Below are the code and all the weights of a small trained network. Each question names an input and a target symbol and asks about switching units off, where a switched-off unit gives its printed mean instead of its output.

import numpy as np


def w(rows, s, z=0):
    codes = np.array(rows[::2]) - 128.0
    scale = np.full(codes.shape[1], s)
    scale[-1] = z or s
    return codes * scale


def f(y):
    return y / 2 * (1 + np.tanh(0.7978845608 * (y + 0.044715 * y**3)))


def softmax(a):
    e = np.exp(a - a.max(-1, keepdims=True))
    return e / e.sum(-1, keepdims=True)


def log_softmax(a):
    a = a - a.max(-1, keepdims=True)
    return a - np.log(np.exp(a).sum(-1, keepdims=True))


def net(x, mask):
    ids = ['ΔΞΦΨαβεζθλμτ'.index(c) for c in x.split()]
    T = len(ids)
    res = E[ids] + P[:T]
    u = 0
    for l in range(2):
        q, k, v = (res @ M[l].T for M in (Q, K, V))
        z = softmax(np.where(np.tri(T) > 0, q @ k.T / 3**0.5, -1e9)) @ v
        res = res + np.where(mask[u], z, O[l][:, -1]) @ O[l][:, :-1]
        u += 1
        y = f(res @ A[l][:, :-1].T + A[l][:, -1])
        res = res + np.where(mask[u : u + 12], y, B[l][:, -1]) @ B[l][:, :-1]
        u += 12
    return log_softmax(res[-1] @ U[:, :-1].T + U[:, -1])


Q, K, V, O, A, B = {}, {}, {}, {}, {}, {}
E = w([
[150,76,82,113],'Δ',
[165,12,108,108],'Ξ',
[132,155,85,93],'Φ',
[119,116,103,51],'Ψ',
[161,167,65,141],'α',
[135,216,60,113],'β',
[119,165,102,58],'ε',
[147,105,132,72],'ζ',
[140,59,172,35],'θ',
[156,157,94,118],'λ',
[109,135,164,2],'μ',
[150,138,145,71],'τ',
],0.0065)
P = w([
[153,111,18,89],'0',
[105,119,95,91],'1',
[209,198,154,105],'2',
[146,160,227,194],'3',
[48,165,164,76],'4',
[122,2,209,49],'5',
[186,137,224,206],'6',
],0.0094)
Q[0] = w([
[177,85,38,46],'0.h0',
[70,139,67,33],'0.h0',
[255,166,176,119],'0.h0',
],0.032)
K[0] = w([
[252,141,138,119],'0.h0',
[157,149,183,74],'0.h0',
[170,53,28,129],'0.h0',
],0.036)
V[0] = w([
[132,122,248,27],'0.h0',
[254,5,130,186],'0.h0',
[143,247,115,232],'0.h0',
],0.0098)
O[0] = w([
[48,117,124,58,81],'0.h0',
[92,30,92,226,197],'0.h0',
[249,72,165,90,2],'0.h0',
],0.012,0.0052)
A[0] = w([
[113,122,148,126,123],'0.n0',
[157,118,6,75,67],'0.n1',
[132,161,174,195,163],'0.n2',
[106,97,152,126,132],'0.n3',
[111,153,138,124,114],'0.n4',
[131,121,112,145,73],'0.n5',
[159,124,120,113,80],'0.n6',
[127,98,130,98,87],'0.n7',
[127,132,132,112,11],'0.n8',
[162,103,94,125,78],'0.n9',
[152,144,191,154,20],'0.n10',
[118,163,206,146,252],'0.n11',
],0.015,0.0039)
B[0] = w([
[148,135,102,137,138],'0.n0',
[126,5,236,86,182],'0.n1',
[102,50,174,75,255],'0.n2',
[172,152,85,155,165],'0.n3',
[155,93,105,135,144],'0.n4',
[50,139,176,148,149],'0.n5',
[139,121,176,131,118],'0.n6',
[155,190,60,111,146],'0.n7',
[87,178,137,115,113],'0.n8',
[138,109,154,144,138],'0.n9',
[34,164,104,142,136],'0.n10',
[158,47,125,196,196],'0.n11',
],0.016,0.0065)
Q[1] = w([
[126,177,68,136],'1.h0',
[207,189,109,58],'1.h0',
[169,170,96,255],'1.h0',
],0.02)
K[1] = w([
[141,70,6,207],'1.h0',
[238,253,92,180],'1.h0',
[59,46,206,234],'1.h0',
],0.014)
V[1] = w([
[186,194,198,150],'1.h0',
[132,134,120,252],'1.h0',
[57,97,116,99],'1.h0',
],0.013)
O[1] = w([
[18,58,255,78,7],'1.h0',
[54,13,14,77,86],'1.h0',
[193,178,85,90,229],'1.h0',
],0.0072,0.018)
A[1] = w([
[65,51,207,138,17],'1.n0',
[30,167,213,88,63],'1.n1',
[73,113,59,163,2],'1.n2',
[198,98,128,90,53],'1.n3',
[116,136,128,134,45],'1.n4',
[129,217,141,132,81],'1.n5',
[88,215,88,120,54],'1.n6',
[127,1,220,140,142],'1.n7',
[145,163,193,173,210],'1.n8',
[167,97,238,136,110],'1.n9',
[109,137,136,154,74],'1.n10',
[79,28,129,123,74],'1.n11',
],0.0098,0.0069)
B[1] = w([
[251,229,203,181,157],'1.n0',
[43,51,66,219,142],'1.n1',
[56,182,195,132,180],'1.n2',
[102,160,165,175,193],'1.n3',
[71,106,182,201,110],'1.n4',
[109,159,183,223,194],'1.n5',
[76,11,141,140,176],'1.n6',
[16,223,88,70,255],'1.n7',
[82,110,155,35,234],'1.n8',
[190,22,113,164,235],'1.n9',
[107,81,153,146,113],'1.n10',
[197,87,139,201,181],'1.n11',
],0.02,0.0094)
U = w([
[253,155,51,116,214],'Δ',
[67,173,58,130,145],'Ξ',
[201,70,137,122,139],'Φ',
[168,194,161,137,102],'Ψ',
[117,160,135,50,133],'α',
[97,61,140,123,92],'β',
[189,105,179,153,84],'ε',
[170,139,131,129,183],'ζ',
[150,75,121,226,87],'θ',
[155,94,116,104,187],'λ',
[82,146,189,169,1],'μ',
[151,169,153,118,167],'τ',
],0.0058,0.0059)

Each question gives the input, a string of symbols that net reads in full, and the target symbol t.
The units are the heads (3 rows each of Q, K, V and O) and the neurons (one row each of A and B). Each row of codes is followed by its name. A weight is (code - 128) times the scale printed after its matrix; where a second scale follows, it is the last column's (O, A, B and U).
mask holds one flag per unit, layer by layer, with each layer's heads first. A switched-off unit (its flag False) gives its mean, the last column of its rows in O or B, instead of its output. The means were averaged over made-up inputs and are rounded, as every weight is.
A unit's drop is (log p(t) with every unit on - log p(t) with that unit switched off) / (log p(t) with every unit on - log p(t) with every unit switched off).
The circuit of an input: a set's keep is (log p(t) with only the set's units on - log p(t) with every unit switched off) / (log p(t) with every unit on - log p(t) with every unit switched off). Starting from the 12 units with the biggest drops (on a tie, the unit counted first), units are removed one at a time, each time the one whose removal leaves the highest keep (on an exact tie, the one counted first), for as long as the keep stays at least 0.8.
circuit, biggest first: the units of the circuit, biggest drop first
unit that matters most: the unit with the biggest drop
k most important neurons: the k neurons with the biggest drops, biggest first
k most important neurons of layer l: the k neurons of layer l with the biggest drops, biggest first
input Δ θ β Ψ Δ Ξ Φ, target Ξ: 3 most important neurons : (0.n2 1.n7 0.n11)
input Ψ Δ β β θ τ, target β: unit that matters most : 1.h0
input α Ξ Ψ θ, target Ψ: 2 most important neurons of layer 1 : (1.n0 1.n7)
input Δ Δ μ, target Δ: circuit, biggest first : (0.n1 1.h0)
input Δ Δ Δ β Δ λ Δ, target Ξ: circuit, biggest first : (0.h0 0.n2 1.n7)
input Ξ Δ β Δ β Ξ β, target θ: circuit, biggest first : (1.h0 0.h0 1.n11)
input λ Ξ θ Ψ θ, target θ: 2 most important neurons : (1.n6 1.n7)
input Ξ α Δ Ξ, target θ: circuit, biggest first : (1.h0 1.n11)
input Δ θ β, target Δ: 3 most important neurons : (0.n2 1.n7 0.n1)
input Ξ β Δ θ ζ, target θ: 2 most important neurons of layer 1 : (1.n6 1.n7)
input α Δ α Δ, target Ψ: 4 most important neurons : (1.n0 1.n7 0.n2 0.n1)
input Ξ Ψ Δ Δ θ, target θ: circuit, biggest first : (1.n6 0.n1 1.n5 1.h0)
input β Δ Δ α, target μ: 3 most important neurons of layer 0 : (0.n1 0.n2 0.n10)
input Ξ θ θ Ψ Φ β Δ, target θ: circuit, biggest first : (0.h0 1.n11 0.n2)
input Ψ Ξ Δ Φ Φ Φ, target Δ: unit that matters most : 0.h0
input Δ Φ Δ Ξ Ξ, target Ξ: circuit, biggest first : (0.n2 1.h0 1.n9)
input α Δ β Φ, target Ψ: 3 most important neurons of layer 1 : (1.n0 1.n7 1.n11)
input Δ Δ Δ Δ Φ Δ τ, target Ξ: 3 most important neurons : (1.n7 0.n2 0.n11)
input Ξ β Δ Ξ Δ Δ ε, target θ: 3 most important neurons of layer 0 : (0.n2 0.n1 0.n11)
input β Δ α Ξ Ξ Ψ Φ, target μ: 2 most important neurons of layer 1 : (1.n7 1.n0)
